Below are the code and all the weights of a small trained network. Each question names an input and a class and asks about switching units off, where a switched-off unit gives its printed mean instead of its output.

import numpy as np


def w(rows, s, z=0):
    codes = np.array(rows[::2]) - 128.0
    scale = np.full(codes.shape[1], s)
    scale[-1] = z or s
    return codes * scale


def f(y):
    return y / 2 * (1 + np.tanh(0.7978845608 * (y + 0.044715 * y**3)))


def log_softmax(a):
    a = a - a.max(-1, keepdims=True)
    return a - np.log(np.exp(a).sum(-1, keepdims=True))


def net(x, mask):
    res = np.array(x, float).reshape(1, 5) / 4 @ E
    y = f(res @ A[0][:, :-1].T + A[0][:, -1])
    res = res + np.where(mask, y, B[0][:, -1]) @ B[0][:, :-1]
    return log_softmax(res[-1] @ U[:, :-1].T + U[:, -1])


A, B = {}, {}
E = w([
[130,31,172,161,193],'x0',
[254,124,78,146,168],'x1',
[184,203,223,53,193],'x2',
[119,137,120,133,149],'x3',
[133,123,132,125,111],'x4',
],0.0074)
A[0] = w([
[83,166,121,120,132,126],'N1',
[47,150,143,119,139,92],'N2',
[110,217,63,142,132,145],'N3',
[78,92,44,137,144,153],'N4',
[125,119,123,216,69,84],'N5',
[75,127,206,152,83,73],'N6',
[138,151,169,90,155,87],'N7',
[225,131,65,138,154,109],'N8',
[139,143,196,76,152,35],'N9',
[142,177,162,70,246,253],'N10',
[109,108,171,194,202,162],'N11',
[121,65,151,153,199,135],'N12',
[144,112,105,43,182,56],'N13',
],0.012,0.0062)
B[0] = w([
[134,76,136,85,136,143],'N1',
[121,69,38,97,156,154],'N2',
[197,134,184,1,88,168],'N3',
[146,216,138,206,149,189],'N4',
[159,210,105,183,175,159],'N5',
[139,88,79,78,174,156],'N6',
[149,215,86,151,119,152],'N7',
[72,3,84,108,145,194],'N8',
[136,219,25,175,183,154],'N9',
[69,142,109,170,88,254],'N10',
[138,189,176,63,95,188],'N11',
[176,155,213,63,126,190],'N12',
[139,148,118,137,170,136],'N13',
],0.0093,0.01)
U = w([
[130,149,134,173,75,255],'0',
[158,229,85,241,129,35],'1',
[136,137,151,160,70,219],'2',
[119,69,54,85,243,52],'3',
[255,179,205,85,56,41],'4',
],0.0091,0.0073)

Each question gives the input, the list of numbers given to net, and the class t.
The units are the neurons (one row each of A and B). Each row of codes is followed by its name. A weight is (code - 128) times the scale printed after its matrix; where a second scale follows, it is the last column's (A, B and U).
mask holds one flag per neuron, in row order. A switched-off neuron (its flag False) gives its mean, the last column of its row in B, instead of its output. The means were averaged over made-up inputs and are rounded, as every weight is.
A unit's drop is (log p(t) with every unit on - log p(t) with that unit switched off) / (log p(t) with every unit on - log p(t) with every unit switched off).
The circuit of an input: a set's keep is (log p(t) with only the set's units on - log p(t) with every unit switched off) / (log p(t) with every unit on - log p(t) with every unit switched off). Starting from the 12 units with the biggest drops (on a tie, the unit counted first), units are removed one at a time, each time the one whose removal leaves the highest keep (on an exact tie, the one counted first), for as long as the keep stays at least 0.8.
circuit, biggest first: the units of the circuit, biggest drop first
unit that matters most: the unit with the biggest drop
top k neurons: the k neurons with the biggest drops, biggest first
drop of u: that unit's drop, to one decimal
input [4,-8,-4,7,-3], class 3: circuit, biggest first : N2
input [0,-8,-2,-3,0], class 3: circuit, biggest first : N6, N2
input [8,-3,8,8,-1], class 1: top 4 neurons : N9, N10, N7, N3
input [-4,-1,-6,3,1], class 1: top 2 neurons : N4, N5
input [5,3,-4,3,-3], class 4: top 2 neurons : N12, N10
input [-7,2,8,8,5], class 1: top 4 neurons : N9, N10, N7, N12
input [-6,-8,-7,-4,-6], class 3: circuit, biggest first : N2, N6
input [-5,5,7,-4,-4], class 1: circuit, biggest first : N9, N10
input [-6,-6,3,-1,3], class 3: top 2 neurons : N2, N6
input [8,5,4,5,-1], class 4: top 3 neurons : N12, N11, N2
input [5,3,1,1,-3], class 4: top 2 neurons : N12, N11
input [3,-6,-8,-4,-2], class 1: circuit, biggest first : N4, N5
input [-4,4,-1,-2,-2], class 3: top 4 neurons : N8, N11, N12, N10
input [7,-1,8,6,-6], class 1: unit that matters most : N9
input [-7,0,-8,0,-6], class 1: top 3 neurons : N4, N5, N12
input [0,-8,-7,5,-5], class 3: top 4 neurons : N2, N6, N10, N1
input [0,8,-6,-6,7], class 3: top 2 neurons : N8, N10
input [-2,-2,-8,-3,-2], class 1: top 2 neurons : N4, N5
input [8,4,-7,-2,-2], class 4: circuit, biggest first : N12, N11
input [8,7,-2,6,7], class 4: unit that matters most : N12
input [-5,4,5,-5,5], class 0: drop of N12 : 0.2
input [8,7,-6,4,-4], class 4: drop of N4 : 0.1
input [-6,-6,-5,2,-4], class 3: drop of N6 : 0.3
